The symbols move the elements like this.
lp: a>jm, w>sq, i>gm, t>pq, r>lb, h>dt
sm: a>zd, w>hh, i>none, t>none, r>md, h>nc
hg: a>zt, w>gl, i>ls, t>pc, r>ld, h>qp
zd: a>nc, w>rt, i>ft, t>none, r>jb, h>mf
dm: a>jh, w>gm, i>dc, t>fz, r>qb, h>sf
jr: a>gr, w>cg, i>bf, t>cj, r>qd, h>nr
gz: a>gg, w>jq, i>pb, t>jt, r>zz, h>th
gq: a>ms, w>zj, i>jt, t>zt, r>sz, h>gz
tn: a>bm, w>rh, i>ld, t>bt, r>hg, h>gl
rj: a>jl, w>zl, i>jr, t>sl, r>rl, h>sr
jq: a>pn, w>ql, i>zq, t>zz, r>th, h>fz
lz: a>ls, w>dn, i>bt, t>zl, r>cz, h>tn
dg: a>dc, w>fl, i>ql, t>pp, r>qn, h>pq
nz: a>qb, w>jh, i>qn, t>zn, r>dg, h>fl
pq: a>mn, w>lb, i>qb, t>ql, r>dm, h>gm
qm: a>jq, w>ph, i>mm, t>nb, r>gg, h>pn
sf: a>lp, w>mb, i>mn, t>dc, r>rz, h>jm
zz: a>mm, w>th, i>ms, t>rh, r>pb, h>zq
cn: a>ld, w>zt, i>cz, t>fc, r>lz, h>dn
zb: a>qd, w>gr, i>sl, t>lj, r>ds, h>rj
zl: a>lc, w>cz, i>cg, t>rl, r>sr, h>bt
mn: a>gm, w>rn, i>fl, t>nz, r>jh, h>qc
zt: a>qp, w>sz, i>tn, t>lz, r>dn, h>jt
ns: a>tl, w>jc, i>pf, t>hh, r>tg, h>cj
zc: a>cz, w>ls, i>dq, t>jl, r>lc, h>tp
ph: a>ql, w>gf, i>zn, t>gg, r>pn, h>nz
hh: a>rt, w>tg, i>cm, t>md, r>nc, h>pf
th: a>zn, w>fz, i>qm, t>pb, r>zq, h>lm
pc: a>lz, w>ld, i>lc, t>nr, r>zc, h>ls
gj: a>jr, w>lf, i>ds, t>tl, r>zb, h>gr
lb: a>rn, w>dt, i>sf, t>dm, r>gm, h>dp
jh: a>sf, w>qc, i>pq, t>dg, r>fl, h>lp
mj: a>none, w>none, i>dt, t>lp, r>sq, h>none
pb: a>zj, w>zq, i>nb, t>gl, r>ms, h>qm
mm: a>zq, w>zn, i>gz, t>gq, r>zj, h>pp
jb: a>cm, w>mf, i>sm, t>none, r>ft, h>jd
nc: a>mf, w>pf, i>sb, t>none, r>cm, h>tb
sb: a>hh, w>fg, i>jb, t>none, r>zd, h>rt
pp: a>ph, w>qn, i>th, t>gz, r>jq, h>ql
bb: a>jc, w>gj, i>lj, t>fg, r>tl, h>zb
gf: a>dm, w>mn, i>dg, t>pn, r>nz, h>jh
jd: a>fg, w>ns, i>nc, t>sm, r>hh, h>tg
bm: a>gl, w>gq, i>dn, t>cn, r>zt, h>sz
bq: a>sl, w>bf, i>tl, t>tb, r>bb, h>gj
md: a>jb, w>nc, i>none, t>none, r>none, h>cm
jl: a>sr, w>lc, i>gr, t>gj, r>lf, h>dq
bt: a>cn, w>hg, i>zc, t>cg, r>pc, h>ld
mb: a>sq, w>none, i>rn, t>rz, r>jm, h>none
mf: a>tb, w>lh, i>hh, t>ft, r>jd, h>ns
ls: a>tn, w>gp, i>cn, t>lc, r>tp, h>bm
rz: a>lb, w>jm, i>jh, t>gf, r>mn, h>rn
sz: a>nb, w>gz, i>rh, t>dn, r>jt, h>zz
sr: a>dq, w>bt, i>nr, t>jr, r>cg, h>pc
fl: a>rz, w>lp, i>dm, t>qn, r>pq, h>lb
qp: a>jt, w>nb, i>bm, t>ls, r>gp, h>gh
rh: a>gq, w>pb, i>qp, t>hg, r>gl, h>ms
qn: a>gf, w>pq, i>fz, t>jq, r>ql, h>dm
tg: a>lj, w>cj, i>tb, t>nc, r>pf, h>bq
ld: a>dn, w>qp, i>tp, t>zc, r>ls, h>gp
cz: a>tp, w>tn, i>pc, t>sr, r>bt, h>hg
ql: a>nz, w>dm, i>lm, t>th, r>fz, h>qb
tb: a>ns, w>bb, i>rt, t>sb, r>fg, h>tl
cg: a>fc, w>pc, i>jl, t>qd, r>nr, h>zc
fg: a>tg, w>tl, i>mf, t>zd, r>rt, h>lj
gr: a>nr, w>fc, i>rl, t>ds, r>rj, h>zl
gh: a>pb, w>mm, i>sz, t>bm, r>gq, h>zj
zj: a>qm, w>pp, i>zz, t>sz, r>gz, h>jq
rn: a>dp, w>none, i>lp, t>jh, r>qc, h>mj
dq: a>pc, w>cn, i>zl, t>gr, r>fc, h>lz
rl: a>lf, w>sr, i>qd, t>jc, r>jr, h>cg
lh: a>bb, w>sl, i>tg, t>jd, r>ns, h>jc
ft: a>sb, w>jd, i>md, t>none, r>sm, h>hh
tl: a>cj, w>zb, i>lh, t>rt, r>lj, h>ds
pf: a>lh, w>bq, i>fg, t>cm, r>tb, h>bb
fc: a>zc, w>lz, i>sr, t>rj, r>zl, h>cz
jc: a>zb, w>jr, i>bq, t>tg, r>cj, h>qd
nr: a>zl, w>zc, i>lf, t>bf, r>jl, h>lc
zq: a>pp, w>lm, i>gg, t>ms, r>qm, h>ph
sq: a>none, w>none, i>dp, t>lb, r>dt, h>none
gp: a>rh, w>gh, i>zt, t>tp, r>bm, h>gq
lf: a>cg, w>dq, i>rj, t>zb, r>gr, h>fc
bf: a>rl, w>jl, i>zb, t>bb, r>gj, h>lf
tp: a>hg, w>bm, i>lz, t>dq, r>cn, h>zt
dc: a>pq, w>rz, i>nz, t>ph, r>gf, h>mn
nb: a>zz, w>gg, i>gq, t>gp, r>gh, h>mm
lm: a>qn, w>dc, i>pn, t>qm, r>ph, h>gf
gm: a>qc, w>dp, i>rz, t>qb, r>sf, h>mb
jt: a>gh, w>zz, i>gl, t>tn, r>rh, h>pb
lj: a>bq, w>ds, i>ns, t>mf, r>lh, h>sl
fz: a>dg, w>qb, i>ph, t>zq, r>lm, h>dc
sl: a>gj, w>rl, i>cj, t>ns, r>jc, h>jr
cm: a>jd, w>tb, i>zd, t>none, r>sb, h>fg
rt: a>pf, w>lj, i>jd, t>jb, r>mf, h>lh
qd: a>rj, w>nr, i>gj, t>bq, r>bf, h>jl
qb: a>fl, w>sf, i>gf, t>lm, r>dc, h>rz
ds: a>bf, w>rj, i>jc, t>lh, r>sl, h>rl
qc: a>mb, w>mj, i>lb, t>fl, r>lp, h>sq
gl: a>sz, w>ms, i>gp, t>ld, r>qp, h>nb
jm: a>dt, w>none, i>qc, t>mn, r>rn, h>none
gg: a>th, w>pn, i>zj, t>gh, r>mm, h>zn
dt: a>none, w>none, i>mb, t>gm, r>dp, h>none
dn: a>gp, w>jt, i>hg, t>cz, r>tn, h>rh
zn: a>lm, w>dg, i>jq, t>zj, r>pp, h>qn
lc: a>bt, w>tp, i>fc, t>lf, r>dq, h>cn
cj: a>ds, w>qd, i>bb, t>pf, r>bq, h>bf
ms: a>gz, w>qm, i>gh, t>qp, r>nb, h>gg
pn: a>fz, w>nz, i>pp, t>mm, r>zn, h>dg
dp: a>mj, w>none, i>jm, t>sf, r>mb, h>none

The rows follow the links: the fewer symbols apart two elements are, the more alike their rows tend to be.

Each row is also shifted at random along 4 hidden directions that mean nothing.

Known rows, each with its element:
(-594, 243, -55, 369, -346, 116, 241, 501, -268, 174, 254, 347, -22, 19, 172, -56, 259, -267, -286, 234, -125, 280, 80, 197, 127, 81, 21, -85, -68, 79, 41, -157, 62, 363, -94, -57, 397, 179) -> ns
(-515, -106, -257, 67, 327, 219, -216, -162, 272, 164, 138, 127, 157, -91, 47, -273, -126, 73, 380, -130, -44, -207, 224, -199, -83, -184, -141, 552, 179, 17, -438, 431, -596, 54, -175, -54, 0, 425) -> mm
(-66, 82, -259, -86, -443, -53, 345, 244, -133, 66, -134, 221, -186, 71, -349, -154, 56, -151, -176, -13, 198, 234, -231, 219, 43, -298, -230, -132, -101, 360, 17, -390, 163, 175, 83, -257, -46, -392) -> qd
(1142, 104, 61, -91, -52, -280, 190, 56, 134, -111, -42, -153, -16, 64, 12, 325, 163, 104, -177, 17, -113, 94, -59, 140, -212, 257, 272, -208, -32, -182, 517, -338, 261, -69, 318, 243, -51, -336) -> zc
(-203, 85, 77, 490, 99, -32, 170, 478, 99, 90, 390, 219, 48, -74, 110, 112, 399, -182, -335, 338, -419, 195, 167, -123, 478, 10, 242, 75, -38, 10, 20, -157, -95, 45, 36, 147, 304, 291) -> jb
(387, -265, -434, 62, 619, -225, -48, -162, 1265, -334, 16, 47, 113, -95, -418, -326, 85, 227, -191, -254, -239, -201, 13, -594, 726, -459, -9, 330, 124, 126, -160, -131, -375, -563, 570, 285, -438, -214) -> tp
(-432, 37, -395, 174, -332, 129, 354, 436, -19, 158, 89, 426, -131, -19, -229, -262, 196, -236, -63, 85, 61, 205, -115, 81, 141, -426, -238, 66, -50, 366, -277, -183, -84, 271, -66, -209, 165, -83) -> bb
(281, -94, 302, -383, 152, -122, -248, -510, -103, -152, -334, -405, 0, 35, -10, 135, -360, 221, 123, -196, 209, -179, -74, 8, -166, 237, -5, -125, 29, -199, 188, 82, 172, -237, 61, 49, -300, -209) -> rn
(-422, 362, -320, 190, -490, 148, 329, 438, -15, 70, 118, 366, -54, 52, 176, -333, 180, -197, -317, -57, 5, 206, 101, 264, -54, 115, -81, -198, 3, 40, 184, -180, 92, 398, 162, 42, 320, 13) -> bq
(521, 299, -357, -79, -592, 31, 452, 362, -140, 218, -29, 254, -87, 60, -105, -81, 183, -155, -40, -52, 186, 276, -34, 419, -557, 12, -117, -54, 19, 123, 187, -275, 54, 405, 83, -117, 197, -297) -> gj
(267, 159, -143, -122, -174, -252, 313, 113, 186, -101, -172, 49, -29, 31, -323, -83, 30, 69, -451, -154, 48, 232, -110, 111, 281, -6, -37, 84, 16, 58, 414, -522, -8, -36, 357, -90, -137, -470) -> cg
(414, 183, -529, 22, -568, 158, 405, 381, 16, 147, 4, 334, -157, 65, -51, -232, 238, -193, 76, -75, 151, 147, -35, 303, -575, -135, -128, -254, -43, 256, -7, -134, 196, 417, 82, -7, 219, -253) -> sl
(-319, -136, -195, 34, 88, 397, -294, -157, 79, -69, 52, 11, -9, 20, 334, -335, -109, -52, 523, -143, 121, -318, 51, -102, -421, -34, -130, -298, 9, 2, -493, 577, 95, 92, -214, 182, 42, 314) -> qm
(-455, 55, 150, -436, -229, 119, -197, -398, -278, -215, -345, -249, -97, 90, 159, -246, -379, 88, 37, -328, 414, -101, -111, 156, -204, 255, -216, -473, -23, -153, 137, 128, 361, 4, 41, -28, -204, -182) -> qb
(-794, -89, -223, -7, 211, 326, -279, -218, 197, 9, 26, 100, 94, -71, 97, -466, -188, 63, 318, -207, 104, -229, 149, -174, 21, -172, -265, 233, 119, 68, -477, 456, -353, 27, -141, -54, -62, 297) -> zq
(-257, 196, 91, -364, -245, 67, -86, -250, -561, 325, -222, -52, 117, -21, 13, 12, -356, 93, 228, -209, 337, 81, 120, 352, -552, 235, -182, 496, 161, -141, 110, 158, -390, 303, -267, -396, 53, 24) -> ql
(127, -327, 435, -482, 173, -221, -224, -510, -462, 31, -394, -385, -30, -14, -466, 419, -353, 144, 266, 14, 285, -29, -284, -73, 67, -229, -110, 263, -70, 120, -93, -13, -64, -296, -307, -473, -413, -271) -> qc
(-80, 260, 224, -81, -30, -416, 242, 32, 64, -9, -97, 15, 123, -10, -263, 129, -33, 145, -727, -37, -91, 339, 8, 83, 695, 205, 129, 404, 89, -149, 644, -636, -242, -142, 338, -178, -116, -319) -> fc
(-110, -115, -311, -418, -149, 245, -176, -413, 103, -247, -403, -109, -197, 86, -12, -452, -352, 75, 384, -444, 481, -317, -183, 74, -466, -131, -376, -527, -23, 115, -280, 276, 356, -23, 72, 65, -312, -297) -> gf
(-552, -67, -261, -354, -59, 192, -137, -315, -7, 71, -248, 3, -2, -26, -170, -423, -351, 89, 335, -345, 347, -150, -10, 41, -221, -206, -390, 267, 109, 151, -314, 260, -267, 58, -142, -292, -206, -85) -> fz
(451, 186, -204, 476, 23, 27, 181, 515, 403, 36, 415, 241, 67, -22, 291, 58, 430, -129, -194, 181, -450, 96, 234, -28, -93, 182, 322, -4, 29, -149, 158, -29, -27, 150, 210, 355, 378, 235) -> ft
(-108, 24, -206, -531, -39, -50, -91, -496, 121, 45, -372, -86, 65, 2, -317, -285, -415, 253, 118, -468, 375, -76, -14, 80, -189, -42, -316, 503, 191, -7, 36, 32, -444, -71, 104, -294, -341, -284) -> pq
(217, -239, -36, 233, 466, 152, -295, -59, 400, -76, 226, -70, 73, -66, 296, 11, 111, 26, 346, 97, -259, -308, 151, -301, -152, 3, 150, -65, 13, -84, -326, 482, -27, -147, -69, 346, 36, 448) -> gq
(209, -305, 207, 293, 387, 124, -320, -61, 73, -71, 227, -163, 7, -24, 238, 219, 143, -27, 359, 253, -204, -280, 16, -319, -39, -42, 221, -217, -124, -9, -369, 417, 154, -182, -259, 267, 62, 430) -> sz
(-508, 137, 188, -430, 22, -130, -160, -500, -93, -111, -339, -255, 81, 19, 1, -197, -457, 272, -189, -388, 284, -50, 2, 96, 177, 267, -168, 186, 137, -226, 310, -76, -121, -174, 120, -183, -291, -199) -> mn
(-186, 162, -198, -239, -175, 288, -150, -221, -167, 127, -83, 14, 51, 3, 295, -234, -218, 70, 382, -286, 258, -130, 167, 200, -730, 264, -181, 39, 118, -180, -59, 382, -110, 301, -114, -17, 95, 139) -> pn
(459, 131, -127, 80, 49, 268, -214, 21, -51, 197, 198, 15, 155, -19, 608, 67, 16, 35, 575, -29, -65, -233, 336, 127, -1043, 405, 154, 51, 114, -370, -59, 627, -157, 340, -190, 290, 354, 500) -> zj
(714, -187, -23, 28, 145, -117, 29, -52, 527, -475, -82, -188, -164, 91, -42, -44, 139, 34, -202, -68, -78, -172, -226, -227, 239, -34, 142, -785, -221, 0, 113, -205, 664, -383, 438, 464, -283, -342) -> bt
(981, -234, -94, -106, 122, -296, 153, -21, 392, -114, -89, -109, -85, -2, -485, 187, 138, 77, -25, 20, -37, 23, -233, -184, 163, -308, 52, 11, -55, 211, 30, -317, 59, -304, 206, 32, -297, -415) -> pc
(511, 197, -294, -205, -303, -251, 396, 113, 161, 110, -142, 168, -2, 16, -398, -50, 41, 63, -281, -164, 95, 274, -63, 198, 11, -122, -96, 386, 117, 137, 352, -543, -262, 79, 264, -219, -85, -478) -> jl
(974, -78, 88, -43, 264, -389, 96, 14, 241, 78, 50, -127, 124, -72, -309, 435, 128, 132, -90, 105, -201, 127, -1, -106, 118, -13, 259, 519, 91, -45, 277, -262, -327, -229, 136, -21, -96, -151) -> lz
(-243, 457, -266, 82, -567, 84, 379, 379, -109, 31, 43, 277, -64, 60, 228, -295, 127, -152, -405, -99, 64, 283, 83, 403, -198, 309, -49, -277, 5, -95, 376, -312, 209, 412, 253, 89, 285, -125) -> ds
(74, -598, 339, 274, 553, -27, -297, -74, 132, -278, 104, -230, -153, -16, -172, 324, 134, -98, 203, 384, -187, -253, -314, -565, 604, -489, 127, -485, -319, 294, -585, 144, 461, -522, -226, 193, -264, 127) -> bm
(179, -58, -55, -442, -14, 49, -209, -510, 152, -351, -417, -303, -85, 101, 91, -268, -383, 206, 120, -435, 362, -279, -130, 15, -311, 180, -194, -462, 9, -151, 95, 133, 361, -164, 234, 153, -360, -300) -> rz

Where do the symbols, taken in turn from left to right, take each start?
Answer with the element's name.
(-488, 30, -345, 307, -281, 179, 284, 429, 61, 75, 171, 393, -145, 14, -45, -314, 244, -276, -107, 125, -61, 112, -53, 15, 164, -337, -163, -173, -105, 309, -304, -93, 82, 197, -30, -3, 176, 48)
a a i => bq
(790, 10, -253, -183, -344, -156, 352, 109, 113, -51, -182, 54, -182, 56, -374, 45, 113, -31, -83, -79, 147, 145, -247, 145, -147, -182, -72, -171, -82, 234, 199, -397, 235, 37, 205, -65, -141, -556)
i i h => sr
(739, -264, -81, 191, 497, -51, -183, -35, 500, 33, 224, -86, 142, -94, -42, 225, 169, 105, 278, 162, -309, -207, 115, -357, -14, -141, 263, 339, 71, -53, -202, 222, -280, -244, 9, 227, -48, 225)
a t r => ld
(-702, 104, 55, -78, -172, 363, -266, -206, -318, -103, -103, -64, -75, 75, 507, -273, -250, -38, 229, -208, 263, -210, 73, 164, -423, 332, -135, -548, -24, -198, -74, 434, 362, 196, -117, 149, 94, 222)
r i i => qm
(-554, 266, 15, -348, -224, 145, -141, -324, -329, 6, -248, -100, 36, 36, 275, -258, -385, 95, 28, -328, 302, -52, 127, 270, -396, 367, -223, 10, 128, -246, 208, 206, -47, 219, -18, -97, -13, 4)
r h => qb
(-150, 173, -16, 7, -568, -27, 408, 375, -595, 242, -68, 215, -162, 48, -160, 111, 130, -223, -182, 169, 157, 374, -157, 359, -115, -103, -105, -154, -119, 265, 107, -323, 174, 359, -162, -330, 210, -223)
w h h => bt
(549, 334, 6, -133, -28, -434, 278, 48, 264, 108, -16, 12, 217, -47, -221, 161, 42, 226, -571, -135, -149, 313, 142, 164, 211, 277, 161, 666, 222, -233, 730, -570, -469, -45, 402, -108, -26, -325)
w a w => qp
(-725, -37, -209, -134, 86, 231, -186, -236, -26, 231, -38, 133, 118, -86, -96, -266, -241, 54, 372, -157, 163, -124, 125, -50, -143, -220, -251, 664, 192, 92, -394, 370, -646, 94, -303, -322, -38, 217)
w i => lm
(674, -372, 536, 199, 290, -146, -159, -19, -189, -206, 70, -323, -167, 64, 48, 613, 168, -72, 111, 434, -201, -126, -234, -237, 173, -46, 336, -631, -301, 47, -88, 35, 667, -346, -140, 268, -70, 49)
h w w => gg
(-197, -192, 19, 240, 395, 217, -329, -58, 264, -118, 254, -79, 38, -35, 335, -125, 32, 12, 255, 69, -206, -311, 164, -320, 10, 2, 122, -184, -19, -125, -371, 477, 35, -128, -103, 337, 60, 476)
i i => jt
(368, 19, -110, -153, -135, -275, 293, 58, 211, -73, -169, 39, -81, 22, -480, 26, 42, -11, -299, -77, 68, 187, -249, 46, 295, -245, -79, -25, -42, 191, 228, -486, 88, -124, 268, -136, -224, -524)
i r => jl
(55, 375, -119, -136, -460, -170, 383, 211, -79, 87, -71, 144, 3, 53, -128, -87, 49, 17, -483, -140, 79, 337, 26, 351, 15, 199, -42, 144, 62, -58, 534, -516, -35, 224, 296, -138, 89, -378)
w t a => lf
(-162, -93, -264, 289, 503, 242, -340, -128, 792, -243, 299, 49, 151, -44, 385, -421, 61, 93, 191, -135, -252, -417, 283, -408, 74, 53, 72, -86, 99, -177, -309, 493, -89, -208, 206, 524, -28, 445)
r r => sz
(141, 496, -414, 297, -529, 250, 318, 518, 104, 36, 254, 346, -37, 60, 605, -334, 293, -183, -193, -92, -112, 114, 271, 353, -659, 487, 105, -470, 45, -229, 349, 32, 308, 554, 297, 401, 535, 164)
t w t => jd
